Moves between objects:
w300: κ>w855, χ>w880, π>w797
w674: κ>w651, χ>w489, π>w478
w196: κ>w898, χ>w898, π>w665
w165: κ>w489, χ>w583, π>w880
w60: κ>w334, χ>w388, π>w566
w352: κ>w864, χ>w852, π>w654
w43: κ>w808, χ>w276, π>w744
w478: κ>w576, χ>w864, π>w173
w173: κ>w137, χ>w478, π>w583
w855: κ>w583, χ>w667, π>w388
w495: κ>w659, χ>w276, π>w134
w880: κ>w623, χ>w165, π>w884
w864: κ>w432, χ>w817, π>w478
w576: κ>w196, χ>w486, π>w31
w585: κ>w165, χ>w173, π>w931
w723: κ>w744, χ>w507, π>w134
w148: κ>w961, χ>w495, π>w137
w68: κ>w173, χ>w654, π>w612
w612: κ>w583, χ>w68, π>w585
w276: κ>w138, χ>w817, π>w138
w995: κ>w507, χ>w623, π>w339
w651: κ>w585, χ>w135, π>w209
w884: κ>w667, χ>w880, π>w300
w529: κ>w68, χ>w858, π>w135
w931: κ>w880, χ>w585, π>w623
w334: κ>w276, χ>w723, π>w486
w344: κ>w529, χ>w137, π>w674
w566: κ>w486, χ>w926, π>w659
w135: κ>w612, χ>w614, π>w651
w665: κ>w495, χ>w196, π>w276
w667: κ>w209, χ>w674, π>w855
w835: κ>w388, χ>w300, π>w300
w339: κ>w835, χ>w995, π>w43
w489: κ>w135, χ>w344, π>w674
w137: κ>w858, χ>w148, π>w585
w898: κ>w566, χ>w134, π>w495
w486: κ>w138, χ>w334, π>w576
w138: κ>w134, χ>w276, π>w196
w614: κ>w852, χ>w138, π>w173
w926: κ>w835, χ>w423, π>w821
w209: κ>w931, χ>w651, π>w797
w659: κ>w352, χ>w961, π>w675
w623: κ>w507, χ>w931, π>w612
w31: κ>w665, χ>w566, π>w614
w675: κ>w31, χ>w659, π>w432
w961: κ>w352, χ>w614, π>w858
w134: κ>w60, χ>w415, π>w898
w507: κ>w43, χ>w841, π>w723
w858: κ>w654, χ>w961, π>w432
w821: κ>w841, χ>w926, π>w300
w808: κ>w423, χ>w835, π>w214
w841: κ>w214, χ>w277, π>w507
w388: κ>w300, χ>w855, π>w423
w797: κ>w623, χ>w209, π>w623
w744: κ>w214, χ>w43, π>w276
w852: κ>w817, χ>w432, π>w659
w817: κ>w675, χ>w495, π>w864
w654: κ>w817, χ>w352, π>w68
w432: κ>w529, χ>w614, π>w148
w583: κ>w344, χ>w817, π>w165
w214: κ>w926, χ>w276, π>w415
w415: κ>w821, χ>w808, π>w134
w423: κ>w723, χ>w388, π>w926
w277: κ>w995, χ>w797, π>w841

The rows follow the links: the fewer symbols apart two objects are, the more alike their rows tend to be.

Rows of some objects; one shown again gets a slightly different row:
w852: 4 18 8 13 27 -12 -5 -20 -13 23 8 -1 16 7 -17 -17 23 55 -15 19 -3 -13 37 2 38 2 22 2 -3 -9 -7 -2 -3 -12 -7 -23 27 -5 14
w432: -3 -1 15 10 21 -10 -3 -21 -3 23 32 9 -6 -3 -17 0 9 58 -4 25 -15 -20 24 1 2 0 26 22 -4 -18 -16 -1 -15 0 -15 -24 30 -3 2
w797: -2 -19 -24 -12 -20 -5 2 -2 -25 -3 -10 -5 27 -3 -10 -18 -19 -14 -9 42 -25 -10 -10 37 24 -1 -28 0 -2 16 4 -32 42 8 35 2 -18 18 -9
w495: 35 38 0 34 3 16 -6 2 21 -14 -20 4 -26 -26 6 -32 -6 23 10 -14 2 -30 38 1 4 -14 -4 20 -29 -6 5 6 -20 0 -5 -10 25 10 -6
w576: 12 -38 18 -3 -5 -7 -23 35 -6 14 0 10 -4 -8 -18 -10 0 -3 -21 -31 12 2 11 -47 9 -12 24 -3 -8 2 29 34 18 23 19 29 -12 -10 -11
w723: 12 34 21 -16 -12 -12 2 29 1 -16 2 16 -19 7 2 14 -1 -27 -10 -11 18 4 -28 -13 -18 1 14 -25 -5 39 14 0 -10 32 -33 4 -14 -38 -15
w835: -7 3 -15 -5 13 -11 13 -10 13 4 -21 6 21 24 18 49 31 5 -12 -7 8 33 -28 25 0 7 -15 19 -4 4 -24 -12 -8 -19 22 -7 -24 -39 -3
w961: -3 10 4 14 12 -15 19 -26 16 25 27 19 -11 -2 -6 -4 6 49 11 37 -22 -21 10 -1 -11 -3 23 33 -14 -18 -17 -3 -7 18 -11 -30 22 -6 -3
w423: -7 13 -4 17 18 -15 21 -12 22 6 -15 1 10 12 10 31 14 1 2 -15 14 56 -29 15 -8 38 11 27 -10 15 -9 3 -3 -6 5 16 -17 -42 -1
w529: -29 -8 19 20 8 -12 17 -17 5 12 55 -3 -19 0 -2 3 -18 9 31 30 -14 1 -10 6 -38 23 22 8 18 -12 -13 5 -2 8 -27 -2 12 18 16
w744: 10 48 9 -16 0 14 -9 16 0 -24 -8 6 -17 8 9 18 4 -21 3 -17 20 -9 -8 -1 -8 -8 -4 -36 5 24 9 -20 -33 -1 -52 -11 12 -23 1
w654: -36 32 8 11 4 -24 32 -19 2 16 6 -19 24 17 -9 -19 20 7 7 5 1 -14 10 -22 19 38 29 -18 7 2 -5 6 19 -13 -32 -23 9 -10 23

Each walk starts at a row. The symbols on each line, taken left to right, move it on to the next object.
Answer with the object's row; about right is enough.
---
30 22 13 19 -8 11 -22 31 11 -15 -21 0 -29 -22 -1 -26 -3 -9 5 -44 14 -19 22 -28 4 -18 6 -8 -23 4 28 25 -21 8 -8 12 8 -2 -14
χ χ κ χ κ π π
-42 10 8 5 -8 -17 46 -11 -2 5 13 -29 8 7 6 -20 3 -26 16 7 0 -3 -11 -30 -3 45 19 -26 13 1 5 15 26 -2 -30 -16 -1 9 18
π π χ χ κ κ χ χ π κ
22 -13 2 32 4 -16 -4 19 15 15 -17 5 -6 -11 -15 -16 3 15 -14 -22 8 13 8 -16 9 7 28 34 -28 9 18 32 12 27 31 22 -9 -18 -16
---
-18 -14 -26 -12 -35 9 34 -5 -8 -5 -16 -14 15 -2 13 -22 -16 -38 11 24 -13 -27 -4 -4 2 -10 -37 -8 1 -4 -2 -16 37 9 21 -7 -22 33 0
χ χ χ χ κ π π χ π π
-26 -17 -15 3 -31 11 40 -3 1 -9 11 -21 -5 -7 14 -17 -18 -43 30 13 -10 -21 -14 -15 -21 13 -25 -14 19 -17 -5 -1 29 7 2 -5 -14 34 2
π π κ χ π κ χ κ π
35 15 -2 30 -9 15 -18 19 14 -19 -26 2 -29 -28 2 -31 -16 -4 8 -31 9 -21 34 -12 4 -23 -7 15 -27 -2 17 23 -9 10 9 18 7 15 -16
---
11 -16 0 25 4 -8 8 21 25 8 -14 2 -12 3 -3 3 2 0 -10 -32 12 28 -14 -23 -11 7 22 33 -23 -2 12 39 14 23 25 27 -20 -18 -15
π χ κ χ π κ
-11 -12 -20 -22 -35 -1 25 4 -15 -6 -9 -4 20 2 7 -21 -12 -32 -8 37 -17 -30 -11 5 10 -10 -26 -17 1 6 -5 -26 41 15 19 -18 -30 9 -4
χ π π π π π κ
6 14 11 -33 -14 -13 -5 16 -14 -12 10 15 1 8 -13 1 -9 -22 -17 26 -5 -16 -25 11 8 -14 -1 -27 2 39 8 -30 0 30 -18 -13 -12 -32 -18
---
13 54 -4 39 3 -8 17 -4 20 -23 -17 -13 -7 -16 14 -4 -12 -12 26 -21 8 20 -5 32 -16 27 3 18 -14 21 -4 -4 -16 -11 -20 3 -4 -10 -2
π π κ π κ κ κ χ
2 -15 24 22 17 -2 -14 -12 -7 21 30 8 -10 -9 -22 -15 -7 53 -3 12 -14 -17 33 -9 1 -1 32 18 -3 -12 8 16 -4 14 -9 -7 37 10 3
χ π κ π κ π κ
28 -21 12 17 7 -10 -26 26 0 12 -10 13 -3 -12 -26 -32 4 31 -24 -18 1 -9 38 -20 23 -21 25 19 -26 1 22 28 4 9 32 17 13 -4 -14
---
0 29 -10 28 14 -19 22 -12 12 -8 -16 -6 13 0 3 17 -6 -1 9 2 7 38 -23 47 3 35 6 33 -9 23 -9 -13 5 -1 2 9 -25 -34 2
κ χ κ π χ π π
11 43 8 -28 -1 8 -18 14 -9 -22 -5 6 -12 11 9 13 12 -17 -8 -4 16 -15 -9 3 0 -17 -6 -38 6 27 3 -28 -40 -6 -41 -11 4 -25 1
χ κ κ χ χ χ π
-10 -11 -31 -9 2 9 12 -13 5 7 -27 -4 27 21 20 33 27 6 -9 -8 2 22 -19 13 16 0 -31 28 -1 -10 -23 -17 1 -24 42 -5 -25 -9 -1
---
-5 23 8 -3 18 -3 -14 -6 -11 8 -9 -10 13 8 -13 -22 28 34 -14 -16 12 -13 36 -14 42 2 11 -29 1 -7 3 -3 -14 -32 -23 -15 27 -3 19
π κ χ κ χ κ κ π π κ
-23 -19 -20 -23 -11 31 10 -6 3 1 -7 -15 -3 13 28 13 9 -27 13 -13 7 -7 -4 -28 -14 -20 -45 -25 18 -34 -15 -1 -7 -24 3 -13 -3 28 11
π π κ χ π χ π
-8 -37 21 -28 14 -4 -27 11 -23 16 15 -4 12 11 -13 3 18 2 -16 -24 23 10 11 -37 18 9 21 -40 23 -3 20 26 6 -13 -12 11 5 2 14
---
14 5 6 11 23 -11 -16 -10 -13 14 -2 10 13 -4 -17 -16 23 58 -22 4 -9 -19 46 6 40 -9 23 16 -21 -4 3 -3 -4 -15 6 -18 24 -9 6
χ κ χ π κ π π κ κ
-15 -12 3 -1 -7 8 18 -10 23 14 40 14 -39 -3 9 12 -14 17 27 26 -14 -17 -10 -15 -53 -17 -1 24 4 -29 -18 0 -16 23 -11 -13 8 8 6
π π κ χ π κ χ κ π
-6 -18 -31 -20 -10 29 3 -11 3 8 -25 -6 20 18 25 19 20 -6 -1 -10 -1 1 1 -8 10 -25 -48 8 -3 -26 -25 -12 -9 -30 36 -12 -12 5 -1
---
28 20 -5 42 -7 8 -6 11 20 -20 -28 -2 -23 -31 9 -32 -19 1 15 -25 -1 -12 20 2 0 -13 -2 29 -29 2 15 20 -7 2 10 11 3 18 -14
χ χ π π χ χ χ
10 49 2 11 10 -6 11 -4 14 -22 -21 -1 2 3 20 25 9 -13 16 -17 17 34 -21 28 -10 22 1 1 -1 24 -15 -17 -30 -23 -29 -2 -11 -35 3
χ χ π π χ χ χ
-42 -18 11 -13 -7 -1 20 -1 0 16 26 -17 -6 12 2 -2 9 -16 11 -4 9 -5 -2 -53 -19 17 12 -40 23 -26 9 24 9 5 -26 -3 0 13 19
---
26 41 -2 48 -6 6 4 12 24 -26 -23 -8 -24 -25 15 -23 -19 -4 25 -35 10 -1 11 9 -11 10 0 29 -23 10 6 11 -9 1 -8 12 -4 5 -14
π π π π π χ χ π
-8 -7 20 -16 17 -2 -19 -7 -25 16 8 -11 22 19 -14 -6 33 22 -27 -5 13 -4 26 -23 44 6 24 -44 6 -2 7 13 -5 -27 -24 -14 23 -1 15
π κ π χ κ π κ χ κ χ
-1 20 -1 20 17 -20 18 -12 18 2 -20 -5 16 4 13 25 8 -1 4 -11 7 46 -25 27 -7 44 20 29 -10 14 -4 5 2 3 3 14 -22 -33 -2
---
35 21 0 21 -9 18 -25 17 11 -11 -22 2 -24 -31 1 -33 -10 5 3 -34 10 -26 34 -12 12 -26 -5 15 -24 -2 14 13 -14 0 8 1 18 15 -12
κ π χ κ κ χ π χ
10 -2 1 -23 -14 -18 -6 0 -23 -5 8 19 16 7 -19 -1 -16 -8 -23 43 -19 -10 -17 33 7 -8 3 -6 2 34 6 -37 24 30 3 0 -14 -22 -8
π χ π π π χ χ
7 18 7 -14 -9 -16 -8 1 -21 -14 8 16 11 5 -16 2 -18 -7 -18 36 -9 -7 -30 41 7 2 6 -12 -2 42 7 -37 9 33 -18 -3 -12 -27 -12
